Nearest point in the smallest flat space through zero that holds the last named rows
Digi (3 x 36)
[[-10   5  13   3 -15   0 -14  -5  11  23  28  15 -10   8  18  -6   2 -16
  -25  -7  11 -18  22 -11  -6  26 -11  24 -12 -16  16   7  17  -5  13  -2]
 [ 16  -8  11  -4   2 -39 -18   1  15  18  15  20  34   3 -26  13 -33   8
  -17 -16 -10 -16  11 -15 -19  46  -6  23 -31 -20 -23 -11   7   8  26 -19]
 [-16  -2  12   2 -25  -3 -26  -5  19  24  45  30   7  13   9   1 -15 -22
  -23   1  14 -24  24 -11 -11  47  -9  33 -25 -27  15   2  34  -8  26  -7]]
New rows
[-31   7  -3  -8  -3  38  12   9  -8 -18   1  -7 -36 -22  27  -5  21 -13
  23  13  26  -5   2  12  23 -29  -2 -28  10  18  34  16 -14   1  -5  11] -> [-19   7  -8   4  -8  36  10  -2  -9 -12  -3 -11 -29   0  26 -12  27 -13
  11  16  13   9  -5  12  15 -32   4 -14  23  12  25  11   2 -10 -18  16]
[ 22  16  16  17  -4 -26 -17  -7  -2  -5  -1 -32   9 -13   5 -12   5  10
 -25   9 -12  19  25   3   7   0 -15  35   6   3  -4   0  -1  30   5  -9] -> [ 11   5   9   0   8 -14   1  -1   1  12  -5  -3  -5  -2   2  -3   3   6
 -15 -17  -5  -5   8  -9  -5   4  -7   6  -3  -1  -6   2 -11   6   1  -4]
bigo (4 x 36)
[[-13 -17  34  33  20   7 -18  15 -23 -10 -25  47   8   8  12  -2   4   6
   16  15  14  13 -16  -3 -11  46  37 -25   4  31   3  -5 -17  14   4  -5]
 [-15 -23  43  41  27   7 -25  21 -31 -13 -29  56   8   7   9  -3   4   4
   18  20  17  23 -22  -5 -15  56  45 -31   4  42   8  -5 -17  24   5   2]
 [ 10 -11  36  32   1  -2 -15  20 -19  -7 -20  55  23  -7  -3 -12 -10   6
   13  12   3  15 -34 -21   1  43  21 -12  -4  27 -10   7  22  32  10   3]
 [ -4   3  44  35  14  13 -20   8 -17  -6 -34  68  18  14  33  -2   2  13
   20  14   3  -9  -9  -2   4  59  43 -17  10  24 -12  -2 -17   1   5 -37]]
New rows
[  1  11  -3  28 -17 -21  -1  -3   9  16  -2 -14  19  23 -26 -24 -15  38
  33 -19  -3  11 -35 -17  10   3  -6  -5  -5  -7   5  37  19 -28   4 -26] -> [  7  -5  -3   4 -20  -4  14   2   6   0  -3  12  18  -4  -1  -8  -7  12
   6  -6   3 -10 -17 -13   4   1  -9   1  -7  -9 -21   3  16   0   6  -6]
[ -5  14 -12   7   1 -10 -16 -15   9   0 -31  54 -10 -27 -16  -8 -26 -12
   8  25   8   8 -11  20  42  -9  10  -8   8  31  29   3 -11 -37  -4   9] -> [  2   6  13   6   9   3 -12   2  -6  -1  -5  13  -1   1   5   1   0  -4
   0   6  -5   4   3   2   3  13  11   0   5  10   5   2  -1   6   0  -4]
giv (3 x 36)
[[-34  45  32 -30 -47   9 -11   1  55  -4  23  -8   0  16 -26  16   6 -19
   -4   6   6  35  14 -21   2 -41 -13  24  27  29   7 -30  27 -49  -8  18]
 [-12  31  37 -23 -43  22  12   5  41 -10  26   3   7   8 -15  20  21 -38
    0  10  19  20  29 -25 -22 -11  -2  16  25  14  27 -19  26 -27  -5   3]
 [ -7  -7 -20 -27  10 -42  42  23 -20  62  25  25   8 -25  -7 -21  12  15
  -28  13  13   5  -3  -3  29 -33  -3 -16   3  13 -31   1  -8   1 -12  29]]
New rows
[-13  14 -10  18   9  22 -39  -5 -23 -26 -20 -17  -8  22  -8  -2 -37   2
  28 -17 -18  18 -20   6   1   3   8  19 -12  -1  -2  -5   0  -6  -4   5] -> [ -6   4  -3  17   4   8 -40 -16   8 -26 -22 -21 -10  16   1   3 -21  14
  12 -12 -20   1 -16  11   5   2  -5   9  -7  -2  -3  -2  -2  -6   6  -7]
[  8 -21  19   8   8   9  50 -22 -27  10  14   6  25 -14   4  -2  27 -32
  -5   0  11   0  41 -16  -6  24  15 -13   1 -14  24  10  -6  23  -1 -29] -> [ 23 -14   7  -1   1   9  38  10 -16   5  13  19  11 -14  10   3  23 -25
  -1   9  21 -14  21  -9 -25  27  12 -11   2 -13  21  11   1  23   0 -11]
gil (4 x 36)
[[-28  15   5 -12 -18  -8 -20  21  12 -21 -14  -6  -6 -17 -24  45 -11   0
    1   9   4  -7   8  -6  22   9   3  13 -25 -21 -11   8   5 -11  16   1]
 [-22   3  25  -7 -26   8 -17  16  12  -4  -4   6  -4   3  -5  14 -25 -11
    0   6   7 -13   0 -13  -3  -1   9  -8 -10 -17  -4   6  -3   8  -9 -27]
 [ -5   8  -9 -19 -38   8   4  32   6 -25 -25  -4 -10  -2 -32  37  -4 -11
    0   3  -2  -8  22 -10  20   4  16  28  -7 -13 -27  13  -6 -15  35   4]
 [-24  -5  31   4 -19   6 -15  -1  16  12   7  -6 -22   3  12   1  -8 -15
  -25 -17  12  -7   7 -25 -13   8   9 -13   4  -5 -16   9 -13  32 -27  -5]]
New rows
[-25 -39  -6  -2   5  -1 -36 -23  -7 -11 -22 -35   9  -8   4  -8   9  10
  -5  11 -18 -26 -29   3  14   3  -1 -27  -2  13 -14   2  14  -2 -26 -24] -> [-12   2  10   4   9  -7 -13  -6   3   4   7   0   2  -6   6   1  -6   4
   0   3   4   0  -8   1  -2   2  -6 -11  -8  -4   9  -3   5   4 -13  -5]
[-33 -19  -5 -15  29  -6  -5  -9   0   6  -4  -8 -21 -39   1  24   1  29
  10   7  25 -28 -42  -6  -5  13 -29   5 -13  11  -8  49 -16 -15   5 -11] -> [-19   8   5   2  12 -15 -17  -4   6  -3   3  -6  -1 -16  -2  18   0   9
  -2   3   4   2  -4   2  10   8  -9  -2 -16  -8   5  -1   8  -1  -4   8]
Tevi (4 x 36)
[[ -6 -21  23 -22  -9  36 -28  11  -8  -2  -5  11  14  13   3  37  10   5
  -20 -20  16 -27 -18  20   4  -6   9  11 -15  22  15  16  28  12  -5  -4]
 [ 19   0   5 -11  -3   5   6   6  13   8   3   0  25   5   1  20   9  13
  -37 -12  -4  -1  11  -5 -15  -3   1   2   7  -5  21  -5  15   9  -1 -21]
 [-22 -11  13 -28 -14  23   8   3  -7  17  27  20  35 -37  28  16  25  15
   -4  -1  11  -6  -9  22 -17  -9  10  16  10   3  51   6  -2   9   4 -10]
 [ -4 -24  24 -42 -11  39 -12  15 -22   2  -4  14  36   0  23  47  22  16
  -33 -31  32 -35 -20  29   4 -10  23  11  -7  23  36  12  21  23   0 -12]]
New rows
[ -5   2   1   3  17  -5 -27   2  24 -33 -26 -22  18  26 -40 -11  15  -7
 -20  -9  16 -39 -17 -21  13  14  -6 -19 -16  17 -24   1  10 -28  -5 -21] -> [ 17  -3   3   6   5   2 -18   5   3 -12 -22  -9 -13  34 -18  11 -11  -5
 -15 -12   0 -10   0  -7  12   3  -2  -6 -13   8 -25   2  18   2  -5   1]
[ 24 -16  16  -6 -10  22 -22  -6  13 -14  26  20  -3   1   4  15   0   6
  -9  12 -11  -6 -14 -12  -3  -3   5  16   9   9  32  -6  17   8 -10  10] -> [ -5  -7  12  -5  -8  18 -15   3  12   6  10   9   9   0  -4  15   6   3
 -10  -1  -6  -3  -3   5 -12  -3  -5  10  -4   4  16   8  18   1  -4  -6]
[ 10   0   3 -10  -1 -19  -5   9 -18   6  -5   1   6  18  14 -17  -3   5
   1 -24  10   5   9  -3 -16 -17  -6  17  10 -32  20  -2 -33  30  22  20] -> [  5   4  -6  -6   2  -9  17   0  -8   1  -2  -3   8  -8  11  -3   3   5
  -4  -4   7   1   3   0   2   0   7  -5   8  -4   5  -7 -12   4   4  -3]
Popi (4 x 36)
[[  5 -23 -19   0  18  -2 -45  -5   2  -2 -37   5  -9 -21  -7 -24  15  11
   40   4 -12   2 -25   4   3  40  -5 -10  11 -20  10   8  24   5  48  20]
 [-14 -42   5 -11  14 -14 -36 -23  19  10 -42  17  -7   1  17 -13  12  38
   12  -2  -5  21   7 -22 -16  29   3 -19  12   2   1   5  19  15  34  14]
 [ 11 -40  -5 -11  21 -13 -52 -15  17   8 -35   0 -11 -13   4 -33  21  10
   46   8  -4   2 -10  -3   0  33 -26 -25  17  -1  27  11  29   8  54  10]
 [  0 -47   5  -4  19  -8 -25 -42  29  27 -46  18  -8  -1  25  -9  17  50
   -4  12  -5  33  13 -23  -6  43  -6 -19  14  13  -9   2  29   5  30  16]]
New rows
[ 33  -6 -11  -1   3 -11   0 -31   6  25 -11 -10   1  -9   9 -12  24   0
   8  34   4  -7  -4  12   7  24 -44 -16   8   5   6   1  19 -26  10   6] -> [ 35 -12  -5   6  13   5  -4 -22  15  22  -4 -10  -5 -11   4 -13  15  -1
   8  25   1   3  -2   9  22  23 -35  -9   8  15   9   2  23 -15  15   0]
[ 10 -19   9 -22  -8  -1   1 -26  26  16 -32  -7 -15 -15 -12 -17   7  31
   1   7  -4  31  18 -26 -29   1 -23  30 -18   2 -32   7   6  -4  15   0] -> [ -1 -20   5  -1   7  -3  -5 -21  14  14 -18   9  -3   2  14   0   6  25
  -9   6  -1  17  10 -12  -3  17  -1  -7   5   9  -7   0  11   1   8   6]
